Here is a tiny trained network, its code and every weight. The questions are about switching its units off for an input and a target symbol, where a switched-off unit gives its printed mean instead of its output.

import numpy as np


def w(rows, s, z=0):
    codes = np.array(rows[::2]) - 128.0
    scale = np.full(codes.shape[1], s)
    scale[-1] = z or s
    return codes * scale


def f(y):
    return y / 2 * (1 + np.tanh(0.7978845608 * (y + 0.044715 * y**3)))


def softmax(a):
    e = np.exp(a - a.max(-1, keepdims=True))
    return e / e.sum(-1, keepdims=True)


def log_softmax(a):
    a = a - a.max(-1, keepdims=True)
    return a - np.log(np.exp(a).sum(-1, keepdims=True))


def net(x, mask):
    ids = ['αβδζηθμξπφω'.index(c) for c in x.split()]
    T = len(ids)
    res = E[ids] + P[:T]
    u = 0
    for l in range(2):
        r = res
        for j in range(3):
            rows = slice(2 * j, 2 * j + 2)
            q, k, v = (r @ M[l][rows].T for M in (Q, K, V))
            z = softmax(np.where(np.tri(T) > 0, q @ k.T / 2**0.5, -1e9)) @ v
            o = O[l][rows]
            res = res + np.where(mask[u + j], z, o[:, -1]) @ o[:, :-1]
        u += 3
        y = f(res @ A[l][:, :-1].T + A[l][:, -1])
        res = res + np.where(mask[u : u + 4], y, B[l][:, -1]) @ B[l][:, :-1]
        u += 4
    return log_softmax(res[-1] @ U[:, :-1].T + U[:, -1])


Q, K, V, O, A, B = {}, {}, {}, {}, {}, {}
E = w([
[108,124,127,215,150],'α',
[46,162,95,128,185],'β',
[82,171,143,185,175],'δ',
[137,115,71,161,119],'ζ',
[144,134,99,177,103],'η',
[130,142,114,185,72],'θ',
[74,64,83,176,118],'μ',
[100,123,146,65,151],'ξ',
[79,133,126,75,165],'π',
[227,5,178,58,166],'φ',
[30,151,177,152,179],'ω',
],0.016)
P = w([
[153,186,32,103,224],'0',
[133,118,83,218,221],'1',
[106,85,104,232,206],'2',
[77,80,116,198,166],'3',
[97,60,136,189,143],'4',
[76,68,166,173,112],'5',
[31,117,254,221,69],'6',
[42,75,206,181,80],'7',
[43,71,138,156,95],'8',
],0.005)
Q[0] = w([
[50,124,84,145,131],'L0H1',
[165,31,62,241,99],'L0H1',
[87,202,21,195,58],'L0H2',
[74,177,45,39,156],'L0H2',
[153,24,59,195,30],'L0H3',
[199,130,147,253,76],'L0H3',
],0.0064)
K[0] = w([
[98,165,190,180,135],'L0H1',
[121,106,254,78,122],'L0H1',
[87,178,58,159,152],'L0H2',
[103,108,40,18,157],'L0H2',
[224,83,166,51,120],'L0H3',
[219,122,136,173,132],'L0H3',
],0.0097)
V[0] = w([
[238,91,247,57,127],'L0H1',
[36,188,90,107,127],'L0H1',
[132,103,190,114,25],'L0H2',
[120,222,179,144,101],'L0H2',
[114,180,146,151,52],'L0H3',
[124,125,253,103,104],'L0H3',
],0.0065)
O[0] = w([
[2,202,80,165,96,125],'L0H1',
[242,60,121,146,81,97],'L0H1',
[143,159,90,95,153,42],'L0H2',
[76,132,55,124,104,39],'L0H2',
[97,152,73,62,189,1],'L0H3',
[24,169,101,133,140,113],'L0H3',
],0.0075,0.0049)
A[0] = w([
[152,49,70,191,118,44],'L0N1',
[153,148,195,93,254,250],'L0N2',
[160,135,84,175,29,122],'L0N3',
[214,126,99,140,102,69],'L0N4',
],0.0082,0.0021)
B[0] = w([
[129,92,60,170,92,189],'L0N1',
[156,152,170,1,166,253],'L0N2',
[147,207,78,192,208,158],'L0N3',
[96,128,81,193,125,145],'L0N4',
],0.01,0.0059)
Q[1] = w([
[34,100,104,75,124],'L1H1',
[145,177,56,203,63],'L1H1',
[205,172,166,212,229],'L1H2',
[69,221,53,150,235],'L1H2',
[237,151,165,2,82],'L1H3',
[126,207,88,122,51],'L1H3',
],0.0059)
K[1] = w([
[163,152,116,62,248],'L1H1',
[140,110,132,108,77],'L1H1',
[192,126,100,64,144],'L1H2',
[147,2,217,107,89],'L1H2',
[136,129,86,156,212],'L1H3',
[125,129,107,163,129],'L1H3',
],0.008)
V[1] = w([
[139,147,71,88,104],'L1H1',
[165,253,112,178,126],'L1H1',
[169,103,65,73,105],'L1H2',
[139,139,181,63,99],'L1H2',
[116,120,98,255,76],'L1H3',
[173,74,80,115,141],'L1H3',
],0.0091)
O[1] = w([
[100,142,59,137,68,74],'L1H1',
[145,200,5,135,162,53],'L1H1',
[117,174,53,63,131,120],'L1H2',
[155,147,143,104,127,128],'L1H2',
[46,48,110,206,255,2],'L1H3',
[63,165,137,109,148,161],'L1H3',
],0.0072,0.0088)
A[1] = w([
[114,121,138,62,255,27],'L1N1',
[147,107,220,133,100,144],'L1N2',
[98,66,162,121,112,213],'L1N3',
[211,198,169,133,249,255],'L1N4',
],0.0091,0.0037)
B[1] = w([
[149,148,62,109,35,173],'L1N1',
[175,167,89,115,184,253],'L1N2',
[161,140,186,158,163,192],'L1N3',
[86,37,21,1,72,208],'L1N4',
],0.0079,0.014)
U = w([
[165,141,67,27,43,197],'α',
[151,88,162,71,242,190],'β',
[155,103,229,122,202,121],'δ',
[171,124,73,163,214,75],'ζ',
[130,125,126,123,164,3],'η',
[1,197,198,142,69,218],'θ',
[123,184,51,139,212,155],'μ',
[185,146,94,143,63,63],'ξ',
[108,16,194,210,167,137],'π',
[205,140,107,172,78,121],'φ',
[137,155,61,138,197,135],'ω',
],0.0074,0.006)

Each question gives the input, a string of symbols that net reads in full, and the target symbol t.
The units are the heads (2 rows each of Q, K, V and O) and the neurons (one row each of A and B). Each row of codes is followed by its name. A weight is (code - 128) times the scale printed after its matrix; where a second scale follows, it is the last column's (O, A, B and U).
mask holds one flag per unit, layer by layer, with each layer's heads first. A switched-off unit (its flag False) gives its mean, the last column of its rows in O or B, instead of its output. The means were averaged over made-up inputs and are rounded, as every weight is.
A unit's drop is (log p(t) with every unit on - log p(t) with that unit switched off) / (log p(t) with every unit on - log p(t) with every unit switched off).
The circuit of an input: a set's keep is (log p(t) with only the set's units on - log p(t) with every unit switched off) / (log p(t) with every unit on - log p(t) with every unit switched off). Starting from the 12 units with the biggest drops (on a tie, the unit counted first), units are removed one at a time, each time the one whose removal leaves the highest keep (on an exact tie, the one counted first), for as long as the keep stays at least 0.8.
units of the circuit, in order: the units of the circuit, biggest drop first
unit that matters most: the unit with the biggest drop
top k neurons: the k neurons with the biggest drops, biggest first
top k neurons in layer l: the k neurons of layer l with the biggest drops, biggest first
which heads matter: for each layer, one digit per head in row order, 1 if its drop is at least 0.15 and else 0, layers parted by /
input φ β α, target θ: units of the circuit, in order : L0H1, L1N2
input φ ω η α, target φ: unit that matters most : L0N3
input φ ζ β, target α: top 2 neurons : L0N2, L1N4
input η δ μ ζ, target π: units of the circuit, in order : L1H3, L0N2
input η π θ ξ α β ω η, target φ: units of the circuit, in order : L0N2, L1N4
input η θ θ, target μ: units of the circuit, in order : L1H1, L0N3
input ξ ω π π ζ φ δ ξ, target β: top 2 neurons in layer 1 : L1N3, L1N2
input π μ ω μ ω δ α ζ δ, target β: units of the circuit, in order : L0H1, L1H3
input μ μ α η, target π: which heads matter : 000 / 001
input η ω φ μ, target φ: units of the circuit, in order : L0N3, L0N2, L1H3, L1N4
input μ β μ β π α δ φ δ, target β: top 2 neurons in layer 0 : L0N3, L0N4
input π μ π ξ ζ δ μ ω ζ, target φ: top 3 neurons : L1N4, L0N2, L0N3
input β μ β η, target π: which heads matter : 010 / 001
input η δ φ ω μ β φ θ, target θ: unit that matters most : L0N3
input ω ζ φ θ ζ δ θ φ φ, target δ: top 2 neurons in layer 1 : L1N3, L1N4
input β η δ β η φ ζ η, target θ: units of the circuit, in order : L0H1, L0H3, L1N4
input ζ ξ β ζ μ η ω δ θ, target φ: top 3 neurons : L0N3, L0N2, L0N1
input α β μ π π φ ζ, target θ: units of the circuit, in order : L0H1, L1N4, L0H3
input μ ω φ φ π η, target θ: units of the circuit, in order : L0H1, L1N4
input φ β η δ θ θ, target μ: units of the circuit, in order : L0N3, L1H1, L1H3
input μ ω φ φ μ μ μ δ θ, target π: unit that matters most : L1H3
input β μ ζ, target π: top 2 neurons : L0N1, L1N2
input η β φ β ζ φ θ, target θ: top 2 neurons : L0N3, L1N2
input φ α δ, target α: which heads matter : 000 / 100
input β η φ, target α: top 2 neurons : L1N1, L0N2
input η θ β, target α: units of the circuit, in order : L0H1, L0N2, L1N4
input θ φ α β μ, target π: unit that matters most : L0H1
input ω ω η, target φ: units of the circuit, in order : L0N1, L0H1, L1N4
input ζ π ω, target α: units of the circuit, in order : L0N2, L0H1, L1N4
input η ζ μ α α, target π: top 3 neurons : L0N1, L1N2, L0N4
